Below are the code and all the weights of a small trained network. Each question names an input and a class and asks about switching units off, where a switched-off unit gives its printed mean instead of its output.

import numpy as np


def w(rows, s, z=0):
    codes = np.array(rows[::2]) - 128.0
    scale = np.full(codes.shape[1], s)
    scale[-1] = z or s
    return codes * scale


def norm(h):
    return h / np.sqrt((h * h).mean(-1, keepdims=True) + 1e-5)


def f(y):
    return y / 2 * (1 + np.tanh(0.7978845608 * (y + 0.044715 * y**3)))


def log_softmax(a):
    a = a - a.max(-1, keepdims=True)
    return a - np.log(np.exp(a).sum(-1, keepdims=True))


def net(x, mask):
    res = np.array(x, float).reshape(1, 2) / 4 @ E
    u = 0
    for l in range(4):
        y = f(norm(res) @ A[l][:, :-1].T + A[l][:, -1])
        res = res + np.where(mask[u : u + 8], y, B[l][:, -1]) @ B[l][:, :-1]
        u += 8
    return log_softmax(norm(res)[-1] @ U[:, :-1].T + U[:, -1])


A, B = {}, {}
E = w([
[15,1,135],'x0',
[168,36,111],'x1',
],0.0085)
A[0] = w([
[97,123,142,73],'L0N0',
[71,141,120,97],'L0N1',
[195,80,1,16],'L0N2',
[181,237,157,28],'L0N3',
[155,104,165,83],'L0N4',
[233,59,214,25],'L0N5',
[20,165,135,3],'L0N6',
[126,130,65,120],'L0N7',
],0.0077,0.002)
B[0] = w([
[91,87,106,121],'L0N0',
[117,83,149,139],'L0N1',
[211,85,197,177],'L0N2',
[141,245,99,253],'L0N3',
[158,124,125,123],'L0N4',
[217,75,196,178],'L0N5',
[143,52,230,169],'L0N6',
[132,132,126,127],'L0N7',
],0.011,0.0032)
A[1] = w([
[150,129,113,140],'L1N0',
[126,123,132,62],'L1N1',
[191,185,173,248],'L1N2',
[149,54,32,20],'L1N3',
[53,154,195,208],'L1N4',
[44,64,249,219],'L1N5',
[20,198,105,129],'L1N6',
[144,115,113,128],'L1N7',
],0.016,0.0016)
B[1] = w([
[128,113,128,134],'L1N0',
[156,117,111,125],'L1N1',
[43,3,162,216],'L1N2',
[47,74,56,153],'L1N3',
[234,241,128,175],'L1N4',
[159,253,56,252],'L1N5',
[151,245,156,179],'L1N6',
[182,94,110,131],'L1N7',
],0.018,0.011)
A[2] = w([
[248,120,224,82],'L2N0',
[107,198,118,145],'L2N1',
[27,216,232,145],'L2N2',
[192,139,149,198],'L2N3',
[104,230,214,204],'L2N4',
[98,119,79,48],'L2N5',
[114,217,149,251],'L2N6',
[156,134,142,67],'L2N7',
],0.015,0.003)
B[2] = w([
[53,57,110,147],'L2N0',
[135,79,124,213],'L2N1',
[153,188,251,232],'L2N2',
[67,110,132,148],'L2N3',
[110,120,231,254],'L2N4',
[153,153,101,134],'L2N5',
[116,70,174,251],'L2N6',
[112,98,127,122],'L2N7',
],0.023,0.0097)
A[3] = w([
[213,115,136,247],'L3N0',
[192,139,129,35],'L3N1',
[82,136,205,197],'L3N2',
[52,103,85,179],'L3N3',
[82,18,251,252],'L3N4',
[120,95,226,232],'L3N5',
[116,151,78,31],'L3N6',
[71,79,76,201],'L3N7',
],0.018,0.0021)
B[3] = w([
[76,131,129,138],'L3N0',
[73,146,128,130],'L3N1',
[172,205,133,187],'L3N2',
[148,151,73,155],'L3N3',
[58,3,123,254],'L3N4',
[146,115,40,207],'L3N5',
[142,85,115,137],'L3N6',
[144,194,95,169],'L3N7',
],0.025,0.018)
U = w([
[84,101,206,187],'0',
[129,219,137,198],'1',
[73,46,79,186],'2',
[127,162,4,147],'3',
[165,112,111,1],'4',
],0.022,0.0076)

Each question gives the input, the list of numbers given to net, and the class t.
The units are the neurons (one row each of A and B). Each row of codes is followed by its name. A weight is (code - 128) times the scale printed after its matrix; where a second scale follows, it is the last column's (A, B and U).
mask holds one flag per neuron, layer by layer. A switched-off neuron (its flag False) gives its mean, the last column of its row in B, instead of its output. The means were averaged over made-up inputs and are rounded, as every weight is.
A unit's drop is (log p(t) with every unit on - log p(t) with that unit switched off) / (log p(t) with every unit on - log p(t) with every unit switched off).
The circuit of an input: a set's keep is (log p(t) with only the set's units on - log p(t) with every unit switched off) / (log p(t) with every unit on - log p(t) with every unit switched off). Starting from the 12 units with the biggest drops (on a tie, the unit counted first), units are removed one at a time, each time the one whose removal leaves the highest keep (on an exact tie, the one counted first), for as long as the keep stays at least 0.8.
units of the circuit, in order: the units of the circuit, biggest drop first
most important unit: the unit with the biggest drop
top k neurons: the k neurons with the biggest drops, biggest first
top k neurons in layer l: the k neurons of layer l with the biggest drops, biggest first
drop of u: that unit's drop, to one decimal
input [6,-6], class 1: most important unit -> L1N5
input [8,-3], class 1: units of the circuit, in order -> L1N5, L3N4
input [-8,1], class 2: top 2 neurons -> L1N6, L1N4
input [6,2], class 3: top 2 neurons -> L2N2, L3N4
input [8,-4], class 1: top 2 neurons -> L1N5, L3N4
input [-8,2], class 2: top 2 neurons -> L1N6, L3N4
input [1,2], class 3: top 2 neurons -> L0N3, L3N4
input [2,8], class 3: top 2 neurons -> L2N2, L3N4
input [8,-1], class 1: top 2 neurons in layer 1 -> L1N5, L1N2
input [3,-3], class 1: drop of L3N4 -> 0.1
input [5,-6], class 1: drop of L1N5 -> 1.0
input [7,-2], class 1: drop of L1N5 -> 1.1
input [8,1], class 3: top 2 neurons in layer 1 -> L1N3, L1N6
input [-8,5], class 2: top neuron -> L1N5
